Below is a small trained network, with its code and all its weights. Each question gives an input and a target symbol and asks what happens when units are switched off, that is, made to give their printed mean instead of their output.

import numpy as np


def w(rows, s, z=0):
    codes = np.array(rows[::2]) - 128.0
    scale = np.full(codes.shape[1], s)
    scale[-1] = z or s
    return codes * scale


def norm(h):
    return h / np.sqrt((h * h).mean(-1, keepdims=True) + 1e-5)


def f(y):
    return y / 2 * (1 + np.tanh(0.7978845608 * (y + 0.044715 * y**3)))


def softmax(a):
    e = np.exp(a - a.max(-1, keepdims=True))
    return e / e.sum(-1, keepdims=True)


def log_softmax(a):
    a = a - a.max(-1, keepdims=True)
    return a - np.log(np.exp(a).sum(-1, keepdims=True))


def net(x, mask):
    ids = ['ΓΔΠΦαεζηθμστψω'.index(c) for c in x.split()]
    T = len(ids)
    res = E[ids] + P[:T]
    u = 0
    for l in range(2):
        r = norm(res)
        for j in range(3):
            rows = slice(2 * j, 2 * j + 2)
            q, k, v = (r @ M[l][rows].T for M in (Q, K, V))
            z = softmax(np.where(np.tri(T) > 0, q @ k.T / 2**0.5, -1e9)) @ v
            o = O[l][rows]
            res = res + np.where(mask[u + j], z, o[:, -1]) @ o[:, :-1]
        u += 3
        y = f(norm(res) @ A[l][:, :-1].T + A[l][:, -1])
        res = res + np.where(mask[u : u + 4], y, B[l][:, -1]) @ B[l][:, :-1]
        u += 4
    return log_softmax(norm(res)[-1] @ U[:, :-1].T + U[:, -1])


Q, K, V, O, A, B = {}, {}, {}, {}, {}, {}
E = w([
[207,63,110,104,86,103,157],'Γ',
[117,128,108,91,129,167,112],'Δ',
[150,154,44,114,165,139,149],'Π',
[33,78,168,143,152,83,188],'Φ',
[150,125,75,105,130,129,129],'α',
[137,121,76,77,142,96,139],'ε',
[114,117,105,34,117,2,169],'ζ',
[78,249,85,147,210,123,119],'η',
[65,32,130,154,154,167,55],'θ',
[178,207,161,184,95,97,188],'μ',
[23,125,194,147,128,121,110],'σ',
[215,158,114,148,93,47,130],'τ',
[114,86,164,112,94,68,88],'ψ',
[53,153,61,174,71,167,168],'ω',
],0.018)
P = w([
[176,91,55,178,242,164,253],'0',
[153,82,22,169,209,166,210],'1',
[76,35,32,135,174,178,178],'2',
[92,72,51,127,154,176,150],'3',
[76,87,58,74,134,137,139],'4',
[77,95,84,76,112,148,108],'5',
[82,117,108,66,90,149,89],'6',
[72,112,133,64,61,142,64],'7',
[70,144,152,58,44,137,40],'8',
[75,153,187,57,1,138,12],'9',
[87,176,199,46,8,118,16],'10',
[162,193,199,133,87,120,71],'11',
],0.0053)
Q[0] = w([
[142,90,170,139,99,76,204],'L0H1',
[198,120,54,88,213,110,126],'L0H1',
[186,89,126,132,106,138,2],'L0H2',
[138,170,184,175,189,120,169],'L0H2',
[187,180,224,169,177,224,223],'L0H3',
[93,137,211,169,160,148,164],'L0H3',
],0.008)
K[0] = w([
[77,64,98,191,168,88,46],'L0H1',
[237,156,101,106,192,96,169],'L0H1',
[154,189,142,121,112,94,45],'L0H2',
[110,71,104,140,166,174,142],'L0H2',
[133,71,111,148,254,128,227],'L0H3',
[154,71,84,113,166,169,168],'L0H3',
],0.0074)
V[0] = w([
[92,106,110,134,138,76,89],'L0H1',
[88,94,133,125,120,129,107],'L0H1',
[117,129,108,129,189,147,188],'L0H2',
[137,122,170,109,119,129,99],'L0H2',
[65,204,106,254,143,116,83],'L0H3',
[213,104,133,197,39,194,160],'L0H3',
],0.0088)
O[0] = w([
[123,70,127,67,158,41,114,250],'L0H1',
[222,168,206,210,67,111,178,185],'L0H1',
[246,90,192,187,70,23,98,205],'L0H2',
[169,108,163,197,39,127,44,7],'L0H2',
[1,84,64,180,144,124,117,103],'L0H3',
[135,22,178,224,111,145,115,40],'L0H3',
],0.0056,0.0023)
A[0] = w([
[254,51,174,97,137,33,27,144],'L0N1',
[99,79,173,89,185,16,81,141],'L0N2',
[187,184,110,184,105,49,82,109],'L0N3',
[147,63,79,71,69,192,112,252],'L0N4',
],0.0063,0.0022)
B[0] = w([
[135,90,64,75,134,158,152,253],'L0N1',
[126,195,146,176,126,181,94,239],'L0N2',
[6,81,149,128,151,123,106,178],'L0N3',
[125,154,127,117,206,117,179,234],'L0N4',
],0.014,0.0044)
Q[1] = w([
[92,125,117,101,142,149,118],'L1H1',
[247,106,184,194,67,117,151],'L1H1',
[157,63,123,179,100,92,147],'L1H2',
[201,155,188,178,83,119,124],'L1H2',
[186,136,130,123,120,147,110],'L1H3',
[159,138,137,162,69,143,123],'L1H3',
],0.014)
K[1] = w([
[97,130,118,113,67,125,190],'L1H1',
[166,125,140,151,254,123,170],'L1H1',
[214,143,47,156,124,124,196],'L1H2',
[162,195,117,232,184,115,204],'L1H2',
[94,113,148,153,189,116,80],'L1H3',
[238,111,109,182,170,72,157],'L1H3',
],0.0089)
V[1] = w([
[91,127,105,98,131,254,54],'L1H1',
[133,219,141,153,54,174,170],'L1H1',
[112,111,132,102,107,26,168],'L1H2',
[205,240,147,151,192,128,167],'L1H2',
[114,103,54,116,73,94,237],'L1H3',
[138,167,173,122,201,103,107],'L1H3',
],0.009)
O[1] = w([
[56,92,86,33,14,173,58,131],'L1H1',
[109,171,71,183,22,217,252,78],'L1H1',
[2,150,186,41,121,144,165,120],'L1H2',
[144,152,82,141,64,101,132,1],'L1H2',
[104,30,149,125,11,136,208,220],'L1H3',
[156,105,133,85,130,25,143,116],'L1H3',
],0.0092,0.0064)
A[1] = w([
[65,106,230,69,55,8,140,132],'L1N1',
[220,96,209,169,71,18,170,203],'L1N2',
[93,199,255,130,113,145,95,253],'L1N3',
[180,21,130,175,130,205,56,167],'L1N4',
],0.0069,0.0042)
B[1] = w([
[132,173,152,205,164,202,110,253],'L1N1',
[134,133,177,186,60,157,10,183],'L1N2',
[127,70,177,161,125,54,116,207],'L1N3',
[151,251,124,140,90,151,117,207],'L1N4',
],0.013,0.0051)
U = w([
[219,65,153,131,74,202,123,4],'Γ',
[100,217,80,152,125,145,136,173],'Δ',
[88,114,100,44,47,173,38,116],'Π',
[155,182,237,82,116,87,214,133],'Φ',
[220,194,106,146,213,125,34,160],'α',
[151,94,170,138,112,140,137,47],'ε',
[153,65,143,164,103,95,136,138],'ζ',
[52,103,93,173,60,255,236,128],'η',
[48,13,199,115,223,140,77,127],'θ',
[157,82,140,186,112,145,157,59],'μ',
[52,161,128,148,142,4,153,131],'σ',
[152,117,177,211,211,183,197,132],'τ',
[165,72,160,109,115,76,156,152],'ψ',
[166,30,131,161,112,147,146,80],'ω',
],0.0089,0.0034)

Each question gives the input, a string of symbols that net reads in full, and the target symbol t.
The units are the heads (2 rows each of Q, K, V and O) and the neurons (one row each of A and B). Each row of codes is followed by its name. A weight is (code - 128) times the scale printed after its matrix; where a second scale follows, it is the last column's (O, A, B and U).
mask holds one flag per unit, layer by layer, with each layer's heads first. A switched-off unit (its flag False) gives its mean, the last column of its rows in O or B, instead of its output. The means were averaged over made-up inputs and are rounded, as every weight is.
A unit's drop is (log p(t) with every unit on - log p(t) with that unit switched off) / (log p(t) with every unit on - log p(t) with every unit switched off).
The circuit of an input: a set's keep is (log p(t) with only the set's units on - log p(t) with every unit switched off) / (log p(t) with every unit on - log p(t) with every unit switched off). Starting from the 12 units with the biggest drops (on a tie, the unit counted first), units are removed one at a time, each time the one whose removal leaves the highest keep (on an exact tie, the one counted first), for as long as the keep stays at least 0.8.
units of the circuit, in order: the units of the circuit, biggest drop first
k most important neurons: the k neurons with the biggest drops, biggest first
top k neurons in layer l: the k neurons of layer l with the biggest drops, biggest first
which heads matter: for each layer, one digit per head in row order, 1 if its drop is at least 0.15 and else 0, layers parted by /
input η ψ τ, target Π: 3 most important neurons : L0N1, L0N2, L0N4
input τ ε τ ω Π θ ζ ψ η θ, target Π: which heads matter : 100 / 100
input Δ ε Γ Π θ θ σ τ θ Π, target θ: units of the circuit, in order : L1N4
input Δ μ ζ ψ ζ, target Π: units of the circuit, in order : L0N2, L1H1
input θ ψ ζ η τ Δ α θ μ ε τ ζ, target θ: 2 most important neurons : L0N3, L0N1
input ε ζ ε, target Φ: units of the circuit, in order : L0H3, L1H2
input θ ψ τ ω ψ θ ε ω ε τ ε Δ, target θ: units of the circuit, in order : L1H2, L1N3
input ε α θ τ μ ψ τ μ ε ψ μ α, target Π: which heads matter : 110 / 100
input ω θ α, target η: which heads matter : 101 / 001
input α τ ω ε Φ Δ θ, target α: units of the circuit, in order : L1H2, L1N4
input ζ Γ ζ τ μ Γ μ α, target τ: which heads matter : 000 / 100
input ε τ η ω μ ζ σ Φ θ, target Δ: 2 most important neurons : L1N4, L0N3
input μ μ ε, target τ: which heads matter : 011 / 100
input Π θ μ ζ ω ε Δ, target η: which heads matter : 000 / 101
input ψ ψ μ ζ θ θ μ, target θ: which heads matter : 100 / 100
input σ σ τ θ ε σ ζ τ τ ω Φ Π, target η: units of the circuit, in order : L1H1
input η θ α σ τ Π, target θ: units of the circuit, in order : L0N3, L1H2, L1N4, L0N2
input ψ Δ ζ, target Π: units of the circuit, in order : L0N2, L0N1, L0N4, L1H1
input Δ Γ τ τ Δ θ ζ ζ, target α: units of the circuit, in order : L0N2, L1H2
input τ Δ ω ζ θ, target η: which heads matter : 100 / 101
input ζ ω τ, target η: which heads matter : 000 / 001
input σ Π ζ ψ ε θ μ μ τ α ψ, target Π: which heads matter : 010 / 100
input μ θ Δ θ ζ θ ω ζ, target η: most important neuron : L0N1
input ε ε τ α, target θ: 2 most important neurons : L0N3, L0N1
input θ μ μ μ α σ ζ, target Δ: top 2 neurons in layer 0 : L0N2, L0N4
input θ ε ψ τ Γ τ ε θ α ψ θ Δ, target Π: which heads matter : 110 / 100
